Below is a small trained network, with its code and all its weights. Each question gives an input and a class and asks what happens when units are switched off, that is, made to give their printed mean instead of their output.

import numpy as np


def w(rows, s, z=0):
    codes = np.array(rows[::2]) - 128.0
    scale = np.full(codes.shape[1], s)
    scale[-1] = z or s
    return codes * scale


def f(y):
    return y / 2 * (1 + np.tanh(0.7978845608 * (y + 0.044715 * y**3)))


def log_softmax(a):
    a = a - a.max(-1, keepdims=True)
    return a - np.log(np.exp(a).sum(-1, keepdims=True))


def net(x, mask):
    res = np.array(x, float).reshape(1, 6) / 4 @ E
    y = f(res @ A[0][:, :-1].T + A[0][:, -1])
    res = res + np.where(mask, y, B[0][:, -1]) @ B[0][:, :-1]
    return log_softmax(res[-1] @ U[:, :-1].T + U[:, -1])


A, B = {}, {}
E = w([
[146,135,132,122,143,166,137,81,135,132,107,149],'x0',
[133,106,131,125,150,159,127,130,164,139,142,125],'x1',
[127,154,102,208,106,101,81,79,180,106,162,70],'x2',
[98,143,135,124,115,171,139,100,129,112,112,126],'x3',
[161,205,29,105,116,142,4,197,175,126,110,119],'x4',
[72,78,65,162,182,92,126,123,88,98,111,180],'x5',
],0.014)
A[0] = w([
[167,80,135,21,69,181,160,216,73,182,51,154,191],'neuron 0',
[146,104,109,193,123,96,141,84,148,52,161,102,253],'neuron 1',
[79,2,89,109,167,162,136,146,46,125,85,182,132],'neuron 2',
[82,100,78,190,183,111,92,107,114,93,109,185,83],'neuron 3',
[127,133,37,121,128,167,110,196,145,112,88,187,69],'neuron 4',
[91,117,142,60,167,99,148,126,71,141,151,175,112],'neuron 5',
],0.0088,0.0059)
B[0] = w([
[58,97,184,125,85,111,165,117,89,88,254,139,252],'neuron 0',
[75,151,209,142,91,90,121,136,172,184,107,154,205],'neuron 1',
[122,164,66,202,209,161,71,184,168,63,59,42,244],'neuron 2',
[53,81,212,157,160,189,199,194,119,172,202,197,195],'neuron 3',
[92,119,201,111,87,165,184,215,60,221,142,176,200],'neuron 4',
[65,196,51,182,162,149,105,152,192,106,133,100,195],'neuron 5',
],0.0095,0.015)
U = w([
[122,60,143,116,126,113,196,125,104,104,142,125,249],'0',
[125,123,154,98,93,125,138,121,142,147,168,130,102],'1',
[173,206,5,117,120,134,32,150,183,76,95,73,37],'2',
],0.013,0.0019)

Each question gives the input, the list of numbers given to net, and the class t.
The units are the neurons (one row each of A and B). Each row of codes is followed by its name. A weight is (code - 128) times the scale printed after its matrix; where a second scale follows, it is the last column's (A, B and U).
mask holds one flag per neuron, in row order. A switched-off neuron (its flag False) gives its mean, the last column of its row in B, instead of its output. The means were averaged over made-up inputs and are rounded, as every weight is.
A unit's drop is (log p(t) with every unit on - log p(t) with that unit switched off) / (log p(t) with every unit on - log p(t) with every unit switched off).
The circuit of an input: a set's keep is (log p(t) with only the set's units on - log p(t) with every unit switched off) / (log p(t) with every unit on - log p(t) with every unit switched off). Starting from all 6 units, units are removed one at a time, each time the one whose removal leaves the highest keep (on an exact tie, the one counted first), for as long as the keep stays at least 0.8.
circuit, biggest first: the units of the circuit, biggest drop first
most important unit: the unit with the biggest drop
top k neurons: the k neurons with the biggest drops, biggest first
drop of u: that unit's drop, to one decimal
input [5,2,0,6,5,-8], class 1: most important unit	neuron 2
input [-3,0,6,5,5,1], class 1: top 2 neurons	[neuron 2; neuron 5]
input [-3,5,-6,-6,-1,3], class 2: top 2 neurons	[neuron 2; neuron 5]
input [6,2,-2,-6,6,1], class 0: top 2 neurons	[neuron 1; neuron 5]
input [-4,-3,3,5,-8,-4], class 1: circuit, biggest first	[neuron 1; neuron 2]
input [4,-2,0,-7,0,3], class 2: top 2 neurons	[neuron 0; neuron 4]
input [-1,-2,-5,-1,-1,7], class 2: top 2 neurons	[neuron 2; neuron 5]
input [6,5,-6,-3,-3,1], class 2: top 4 neurons	[neuron 2; neuron 5; neuron 3; neuron 4]
input [-2,4,-1,2,-8,7], class 2: top 3 neurons	[neuron 2; neuron 5; neuron 0]
input [-4,-3,-2,2,0,6], class 2: top 2 neurons	[neuron 2; neuron 0]
input [-1,8,-2,-7,5,-3], class 1: drop of neuron 2	0.1
input [-1,-6,7,-1,3,8], class 1: drop of neuron 1	0.3
input [-6,-4,-3,-2,5,3], class 0: drop of neuron 1	0.2
input [-7,1,2,3,2,-3], class 2: most important unit	neuron 0
